Here is a tiny trained network, its code and every weight. The questions are about switching its units off for an input and a class, where a switched-off unit gives its printed mean instead of its output.

import numpy as np


def w(rows, s, z=0):
    codes = np.array(rows[::2]) - 128.0
    scale = np.full(codes.shape[1], s)
    scale[-1] = z or s
    return codes * scale


def f(y):
    return y / 2 * (1 + np.tanh(0.7978845608 * (y + 0.044715 * y**3)))


def log_softmax(a):
    a = a - a.max(-1, keepdims=True)
    return a - np.log(np.exp(a).sum(-1, keepdims=True))


def net(x, mask):
    res = np.array(x, float).reshape(1, 8) / 4 @ E
    y = f(res @ A[0][:, :-1].T + A[0][:, -1])
    res = res + np.where(mask, y, B[0][:, -1]) @ B[0][:, :-1]
    return log_softmax(res[-1] @ U[:, :-1].T + U[:, -1])


A, B = {}, {}
E = w([
[210,193,123,92,45,109,144,46,144,143,66,110],'x0',
[169,87,137,166,183,210,80,188,168,115,102,163],'x1',
[158,211,5,78,154,243,131,117,167,171,143,98],'x2',
[88,145,97,58,79,124,25,84,45,132,65,114],'x3',
[146,71,139,186,108,130,74,134,86,132,149,153],'x4',
[174,122,148,219,84,127,154,80,48,253,123,100],'x5',
[248,151,56,83,84,115,119,192,73,92,200,221],'x6',
[119,126,229,123,134,157,117,96,189,79,66,116],'x7',
],0.0046)
A[0] = w([
[95,119,149,140,98,120,152,71,129,145,111,72,203],'neuron 1',
[123,192,2,44,85,107,80,107,63,142,152,117,155],'neuron 2',
[96,76,137,160,145,153,46,121,84,161,73,100,129],'neuron 3',
[92,99,199,102,83,55,103,107,115,80,102,138,251],'neuron 4',
[146,138,117,200,113,155,135,114,98,207,153,117,191],'neuron 5',
[66,158,142,126,157,135,183,85,154,147,107,33,149],'neuron 6',
[152,169,106,84,140,196,101,115,180,97,99,122,136],'neuron 7',
[76,79,116,169,185,133,91,220,137,110,181,155,244],'neuron 8',
[192,158,88,180,76,115,183,69,84,249,162,106,247],'neuron 9',
[150,129,85,123,161,114,184,223,158,90,232,185,238],'neuron 10',
],0.0059,0.0023)
B[0] = w([
[73,108,174,114,187,66,166,121,141,149,152,98,180],'neuron 1',
[254,162,81,120,5,203,11,108,124,74,58,208,224],'neuron 2',
[132,65,94,105,144,154,153,215,81,166,196,174,167],'neuron 3',
[138,39,179,162,127,94,146,118,85,107,168,156,214],'neuron 4',
[83,86,145,128,195,78,204,133,130,161,180,114,188],'neuron 5',
[52,159,188,160,163,75,141,37,214,88,108,31,187],'neuron 6',
[87,183,67,56,130,170,125,116,199,165,70,79,172],'neuron 7',
[161,10,110,73,151,145,174,187,52,185,215,211,227],'neuron 8',
[56,85,91,25,248,122,210,148,144,218,169,108,254],'neuron 9',
[171,61,30,57,123,210,172,228,36,206,210,227,233],'neuron 10',
],0.0055,0.0052)
U = w([
[50,111,190,145,209,47,209,79,161,144,152,3,140],'0',
[186,117,182,209,37,102,58,100,85,53,99,179,82],'1',
[146,234,86,95,102,198,76,91,190,116,46,84,10],'2',
[144,61,95,76,154,166,168,226,57,176,233,210,244],'3',
],0.006,0.0013)

Each question gives the input, the list of numbers given to net, and the class t.
The units are the neurons (one row each of A and B). Each row of codes is followed by its name. A weight is (code - 128) times the scale printed after its matrix; where a second scale follows, it is the last column's (A, B and U).
mask holds one flag per neuron, in row order. A switched-off neuron (its flag False) gives its mean, the last column of its row in B, instead of its output. The means were averaged over made-up inputs and are rounded, as every weight is.
A unit's drop is (log p(t) with every unit on - log p(t) with that unit switched off) / (log p(t) with every unit on - log p(t) with every unit switched off).
The circuit of an input: a set's keep is (log p(t) with only the set's units on - log p(t) with every unit switched off) / (log p(t) with every unit on - log p(t) with every unit switched off). Starting from all 10 units, units are removed one at a time, each time the one whose removal leaves the highest keep (on an exact tie, the one counted first), for as long as the keep stays at least 0.8.
units of the circuit, in order: the units of the circuit, biggest drop first
unit that matters most: the unit with the biggest drop
top k neurons: the k neurons with the biggest drops, biggest first
drop of u: that unit's drop, to one decimal
input [7,1,8,-5,7,-6,5,4], class 2: units of the circuit, in order : [neuron 7; neuron 8]
input [6,-7,4,-6,7,0,1,2], class 0: units of the circuit, in order : [neuron 8; neuron 10; neuron 9]
input [3,8,3,1,-7,4,-4,-3], class 0: units of the circuit, in order : [neuron 2; neuron 10]
input [-4,-3,8,6,0,4,-2,-4], class 2: units of the circuit, in order : [neuron 2; neuron 10]
input [5,-3,-5,5,-2,8,-3,-6], class 0: units of the circuit, in order : [neuron 10; neuron 9]
input [-4,-1,-2,8,4,-7,6,8], class 1: units of the circuit, in order : [neuron 9]
input [-4,0,-1,7,-1,-4,-3,-3], class 1: units of the circuit, in order : [neuron 9; neuron 10]
input [3,-7,4,-1,2,-3,8,3], class 2: units of the circuit, in order : [neuron 8; neuron 2]
input [1,1,1,-4,5,3,-2,2], class 0: units of the circuit, in order : [neuron 10; neuron 2]
input [7,4,-6,-7,-2,-5,-2,4], class 1: top 2 neurons : [neuron 9; neuron 5]
input [4,-3,-1,6,6,-7,-3,1], class 1: top 2 neurons : [neuron 9; neuron 4]
input [0,-7,-1,7,4,0,-1,-3], class 2: top 3 neurons : [neuron 2; neuron 8; neuron 10]
input [8,5,-4,-3,-3,8,7,8], class 0: top 2 neurons : [neuron 10; neuron 2]
input [-2,-4,8,3,-4,4,-4,-3], class 2: unit that matters most : neuron 2
input [-2,-5,2,8,2,-8,5,6], class 2: top 2 neurons : [neuron 7; neuron 8]
input [6,0,-1,-5,7,8,-1,-6], class 0: top 2 neurons : [neuron 10; neuron 8]
input [-4,6,8,7,3,4,-8,1], class 0: top 2 neurons : [neuron 10; neuron 6]
input [2,7,1,0,-4,0,7,7], class 2: drop of neuron 7 : 0.3
input [-1,6,-6,-5,-7,6,3,8], class 1: drop of neuron 10 : 0.2
input [3,2,8,1,2,-6,7,7], class 2: unit that matters most : neuron 7
input [2,-8,6,8,6,-3,-2,-3], class 2: drop of neuron 2 : 0.2
